Here is a tiny trained network, its code and every weight. The questions are about switching its units off for an input and a class, where a switched-off unit gives its printed mean instead of its output.

import numpy as np


def w(rows, s, z=0):
    codes = np.array(rows[::2]) - 128.0
    scale = np.full(codes.shape[1], s)
    scale[-1] = z or s
    return codes * scale


def f(y):
    return y / 2 * (1 + np.tanh(0.7978845608 * (y + 0.044715 * y**3)))


def log_softmax(a):
    a = a - a.max(-1, keepdims=True)
    return a - np.log(np.exp(a).sum(-1, keepdims=True))


def net(x, mask):
    res = np.array(x, float).reshape(1, 7) / 4 @ E
    y = f(res @ A[0][:, :-1].T + A[0][:, -1])
    res = res + np.where(mask, y, B[0][:, -1]) @ B[0][:, :-1]
    return log_softmax(res[-1] @ U[:, :-1].T + U[:, -1])


A, B = {}, {}
E = w([
[254,22,127,176,121],'x0',
[133,131,121,119,123],'x1',
[127,131,127,126,132],'x2',
[150,195,133,234,27],'x3',
[206,169,245,41,91],'x4',
[123,129,140,137,135],'x5',
[106,106,142,131,110],'x6',
],0.0069)
A[0] = w([
[31,28,51,156,97,119],'n0',
[160,142,228,63,85,104],'n1',
[208,99,101,122,120,146],'n2',
[145,134,198,93,125,90],'n3',
[189,23,156,147,120,107],'n4',
[110,59,148,55,248,98],'n5',
[132,178,158,213,40,3],'n6',
[105,113,47,154,129,86],'n7',
[105,46,140,31,228,65],'n8',
[182,172,218,59,73,92],'n9',
[154,141,218,58,70,83],'n10',
[135,111,180,60,73,95],'n11',
[105,128,17,155,142,64],'n12',
[237,101,124,158,179,103],'n13',
[59,186,153,114,146,99],'n14',
[93,238,104,85,157,120],'n15',
[78,81,51,140,97,119],'n16',
[28,173,154,63,121,100],'n17',
[141,156,151,210,31,100],'n18',
[214,51,130,126,109,87],'n19',
[140,169,109,187,77,29],'n20',
[107,45,131,25,206,60],'n21',
[90,232,113,92,177,120],'n22',
[162,124,255,44,82,105],'n23',
[190,42,149,145,188,149],'n24',
[102,64,118,41,180,70],'n25',
],0.0071,0.0044)
B[0] = w([
[143,130,121,172,221,244],'n0',
[116,92,49,201,206,223],'n1',
[67,76,165,75,123,188],'n2',
[119,154,68,182,158,157],'n3',
[84,44,145,96,41,219],'n4',
[219,222,100,132,60,245],'n5',
[228,243,72,173,76,181],'n6',
[137,124,75,162,186,166],'n7',
[207,232,110,166,76,240],'n8',
[112,89,29,231,221,235],'n9',
[95,94,27,253,197,210],'n10',
[142,135,93,165,165,167],'n11',
[114,95,57,170,177,180],'n12',
[17,36,152,109,94,198],'n13',
[60,70,124,122,85,186],'n14',
[55,18,151,84,58,217],'n15',
[171,117,74,171,215,188],'n16',
[94,39,142,137,35,229],'n17',
[207,205,132,73,106,219],'n18',
[113,92,141,129,84,204],'n19',
[190,163,85,155,118,143],'n20',
[186,230,82,136,84,227],'n21',
[53,37,139,102,59,216],'n22',
[113,90,101,208,207,254],'n23',
[91,110,181,81,69,226],'n24',
[238,197,65,170,60,197],'n25',
],0.0055,0.0043)
U = w([
[131,117,67,172,247,80],'0',
[179,208,90,135,93,110],'1',
[128,129,119,119,156,254],'2',
[99,72,115,115,81,50],'3',
],0.012,0.0087)

Each question gives the input, the list of numbers given to net, and the class t.
The units are the neurons (one row each of A and B). Each row of codes is followed by its name. A weight is (code - 128) times the scale printed after its matrix; where a second scale follows, it is the last column's (A, B and U).
mask holds one flag per neuron, in row order. A switched-off neuron (its flag False) gives its mean, the last column of its row in B, instead of its output. The means were averaged over made-up inputs and are rounded, as every weight is.
A unit's drop is (log p(t) with every unit on - log p(t) with that unit switched off) / (log p(t) with every unit on - log p(t) with every unit switched off).
The circuit of an input: a set's keep is (log p(t) with only the set's units on - log p(t) with every unit switched off) / (log p(t) with every unit on - log p(t) with every unit switched off). Starting from the 12 units with the biggest drops (on a tie, the unit counted first), units are removed one at a time, each time the one whose removal leaves the highest keep (on an exact tie, the one counted first), for as long as the keep stays at least 0.8.
units of the circuit, in order: the units of the circuit, biggest drop first
top k neurons: the k neurons with the biggest drops, biggest first
drop when u is switched off: that unit's drop, to one decimal
input [7,7,6,-5,4,-7,3], class 3: units of the circuit, in order -> (n4)
input [8,-5,8,-8,-7,-1,5], class 1: units of the circuit, in order -> (n5, n8, n21)
input [3,8,-2,-6,5,-1,-6], class 1: units of the circuit, in order -> (n5, n8)
input [8,-5,-8,5,5,-6,1], class 3: units of the circuit, in order -> (n4, n13)
input [-5,8,-8,3,1,1,-4], class 3: top 2 neurons -> (n15, n22)
input [2,-5,5,-8,8,-7,-4], class 0: top 4 neurons -> (n23, n9, n1, n10)
input [-8,3,8,-7,-1,7,-3], class 3: top 2 neurons -> (n15, n22)
input [-8,-3,0,-6,0,-1,-3], class 3: top 4 neurons -> (n15, n22, n17, n14)
input [-5,7,-8,2,-3,-6,-4], class 3: top 2 neurons -> (n15, n22)
input [6,2,2,2,-5,-5,-5], class 3: drop when n23 is switched off -> 0.2
input [-3,-6,7,-3,6,-6,3], class 0: drop when n10 is switched off -> 0.1
input [3,8,-3,-5,6,4,5], class 0: drop when n9 is switched off -> 0.2
